Here is a tiny trained network, its code and every weight. The questions are about switching its units off for an input and a class, where a switched-off unit gives its printed mean instead of its output.

import numpy as np


def w(rows, s, z=0):
    codes = np.array(rows[::2]) - 128.0
    scale = np.full(codes.shape[1], s)
    scale[-1] = z or s
    return codes * scale


def norm(h):
    return h / np.sqrt((h * h).mean(-1, keepdims=True) + 1e-5)


def f(y):
    return y / 2 * (1 + np.tanh(0.7978845608 * (y + 0.044715 * y**3)))


def log_softmax(a):
    a = a - a.max(-1, keepdims=True)
    return a - np.log(np.exp(a).sum(-1, keepdims=True))


def net(x, mask):
    res = np.array(x, float).reshape(1, 7) / 4 @ E
    u = 0
    for l in range(2):
        y = f(norm(res) @ A[l][:, :-1].T + A[l][:, -1])
        res = res + np.where(mask[u : u + 7], y, B[l][:, -1]) @ B[l][:, :-1]
        u += 7
    return log_softmax(norm(res)[-1] @ U[:, :-1].T + U[:, -1])


A, B = {}, {}
E = w([
[254,134,97,163,116,246,76,102,16,166],'x0',
[107,72,166,52,76,135,74,116,100,102],'x1',
[164,20,93,72,150,202,134,134,149,162],'x2',
[162,105,124,120,125,104,134,124,212,121],'x3',
[167,118,101,180,155,218,110,122,78,109],'x4',
[47,155,112,201,165,186,125,214,121,57],'x5',
[102,188,206,174,50,120,99,129,194,31],'x6',
],0.0079)
A[0] = w([
[203,95,145,149,91,106,125,110,131,176,133],'L0N1',
[161,98,92,108,81,104,170,66,247,114,40],'L0N2',
[55,186,146,153,198,87,142,169,152,100,100],'L0N3',
[59,102,215,53,95,56,153,127,167,78,29],'L0N4',
[141,64,121,71,208,122,208,143,99,253,3],'L0N5',
[181,106,24,29,215,95,171,147,92,153,17],'L0N6',
[57,190,142,222,185,91,164,197,148,84,32],'L0N7',
],0.0076,0.0049)
B[0] = w([
[145,171,133,158,135,115,135,166,95,140,194],'L0N1',
[177,93,160,146,176,111,106,254,145,101,176],'L0N2',
[95,137,54,171,85,149,109,133,158,99,236],'L0N3',
[90,107,183,77,48,187,38,146,101,146,252],'L0N4',
[108,64,90,156,103,62,168,71,127,181,239],'L0N5',
[119,52,53,126,126,120,160,68,108,163,226],'L0N6',
[109,175,102,185,167,83,214,153,174,91,252],'L0N7',
],0.01,0.0047)
A[1] = w([
[164,86,124,102,186,228,79,93,91,151,119],'L1N1',
[199,69,169,136,195,127,153,172,195,86,64],'L1N2',
[105,112,77,62,221,123,153,78,138,254,26],'L1N3',
[185,186,172,174,197,116,155,49,99,151,73],'L1N4',
[57,197,95,178,170,109,194,107,185,53,3],'L1N5',
[198,108,164,125,129,106,78,145,209,106,106],'L1N6',
[31,117,193,9,68,85,111,138,174,104,14],'L1N7',
],0.0074,0.0033)
B[1] = w([
[86,134,143,146,170,163,199,162,139,80,232],'L1N1',
[167,113,134,63,137,95,141,160,122,124,137],'L1N2',
[96,77,106,98,164,121,149,48,133,129,247],'L1N3',
[82,126,161,78,81,123,106,76,124,123,175],'L1N4',
[119,227,80,168,165,76,149,101,209,60,254],'L1N5',
[130,134,118,68,162,76,135,157,130,150,154],'L1N6',
[39,70,176,141,58,196,2,107,165,171,240],'L1N7',
],0.0095,0.0048)
U = w([
[150,116,122,175,149,254,157,167,60,56,83],'0',
[63,213,70,225,132,83,176,148,207,48,178],'1',
[50,83,179,115,28,126,24,140,183,141,113],'2',
[209,107,166,78,158,82,141,217,178,113,58],'3',
[131,35,44,126,151,110,200,48,109,186,252],'4',
[183,222,177,136,70,98,121,50,71,143,68],'5',
],0.013,0.0031)

Each question gives the input, the list of numbers given to net, and the class t.
The units are the neurons (one row each of A and B). Each row of codes is followed by its name. A weight is (code - 128) times the scale printed after its matrix; where a second scale follows, it is the last column's (A, B and U).
mask holds one flag per neuron, layer by layer. A switched-off neuron (its flag False) gives its mean, the last column of its row in B, instead of its output. The means were averaged over made-up inputs and are rounded, as every weight is.
A unit's drop is (log p(t) with every unit on - log p(t) with that unit switched off) / (log p(t) with every unit on - log p(t) with every unit switched off).
The circuit of an input: a set's keep is (log p(t) with only the set's units on - log p(t) with every unit switched off) / (log p(t) with every unit on - log p(t) with every unit switched off). Starting from the 12 units with the biggest drops (on a tie, the unit counted first), units are removed one at a time, each time the one whose removal leaves the highest keep (on an exact tie, the one counted first), for as long as the keep stays at least 0.8.
circuit, biggest first: the units of the circuit, biggest drop first
most important unit: the unit with the biggest drop
k most important neurons: the k neurons with the biggest drops, biggest first
k most important neurons of layer l: the k neurons of layer l with the biggest drops, biggest first
drop when u is switched off: that unit's drop, to one decimal
input [-3,3,7,8,3,-1,0], class 3: most important unit	L0N2
input [7,6,1,0,-3,-2,7], class 5: circuit, biggest first	L0N4, L1N7
input [7,-3,-2,7,7,-8,0], class 5: circuit, biggest first	L1N4, L0N1
input [4,-6,2,-3,-4,-1,5], class 5: 2 most important neurons of layer 0	L0N7, L0N3
input [-5,-6,8,5,-4,0,4], class 3: 3 most important neurons	L0N2, L1N2, L1N6
input [3,8,-2,1,4,-2,5], class 5: 2 most important neurons	L0N4, L1N7
input [1,-3,-1,4,-7,-5,7], class 2: 2 most important neurons	L0N4, L1N7
input [5,-6,2,2,7,-6,6], class 5: 2 most important neurons of layer 1	L1N4, L1N6
input [7,5,-3,8,-5,-2,0], class 3: 2 most important neurons of layer 0	L0N2, L0N5
input [8,3,0,8,-6,7,-1], class 0: 2 most important neurons of layer 0	L0N2, L0N7
input [-4,0,-4,1,-1,-2,1], class 2: drop when L0N4 is switched off	2.0
input [5,6,0,2,6,-1,7], class 0: drop when L1N1 is switched off	0.1
input [6,-5,7,8,-8,1,2], class 3: drop when L0N2 is switched off	0.6
input [-2,-2,-1,2,-8,-1,8], class 2: circuit, biggest first	L0N4
